[128 = 0]
[130 119 135 113 119 133 136  87 103 132 153 161 129 101  91 139 127  87
 105 147 141 140 132 145 119 145 158 142 128 137 154 122 162 120]	0
[137 147 141 137 130 130 121 131 139 123 114 158 135  85 213 100 134  37
 163 116 115 118 126 132 119 127 190 131 129 118 126 102 145 129]	13
[131 151 134 137 120 130 118  96 135 128 136 175 134  80 157 119 135   1
 167 133 120 127 128 141 112  98 112 137 125 122 131  96 155 136]	5
[134 160 133 121 107 132 132 104 104 131 126 152 136  63 131 130 129  72
  96 138 127 136 132 138 129 108 129 136 128 118 151 113 160 118]	7
[ 96  80 129 129 126 125 132 118 142 131 151 108 111 212  86 137 127 147
 169 124 141 130 124 149 117 123 115 126 129 147 121 129  99 149]	17
[ 94 125 138  96 104 125 139 117 146 127 126 114 124  83 155 134 127 172
 152 117 150 125 136 150 132 127 145 111 121 159 137 169 100 143]	20
[120 181 141  97 101 127 145 124 102 122 122 125 131   2 226 131 128  86
  66 129 142 126 137 148 128 101 136 125 125 126 167 132 124  76]	12
[129 132 126 143  93 127 134 120 128 131 112 110 121 118 112 127 120 146
 138 135 131 122 131 146 131  40 102 119 133 102 143 118 111 121]	15
[139 156 129 134 139 125 132 139 110 123 124 113 122 113 174 135 127  91
  75 124 123 121 124 132 125 142 118 135 129 122 141 101 130  85]	14
[128 145 137 103 116 133 127 116 114 126 120 165 143   9 193 118 131  70
 111 126 129 130 135 128 137 137 178 128 125 140 146 145 153 127]	10
[123 128 136 116 108 131 128 117 130 124 118 151 134  47 204 111 127  62
 120 113 122 119 125 138 135 122 206 124 128 128 145 133 121 116]	16
[113  61 120 137 120 126 130 117 140 133 117 109 114 209  66 143 119 194
 117 122 135 127 122 137 141 134 164 118 128 144 123 157 109 146]	19
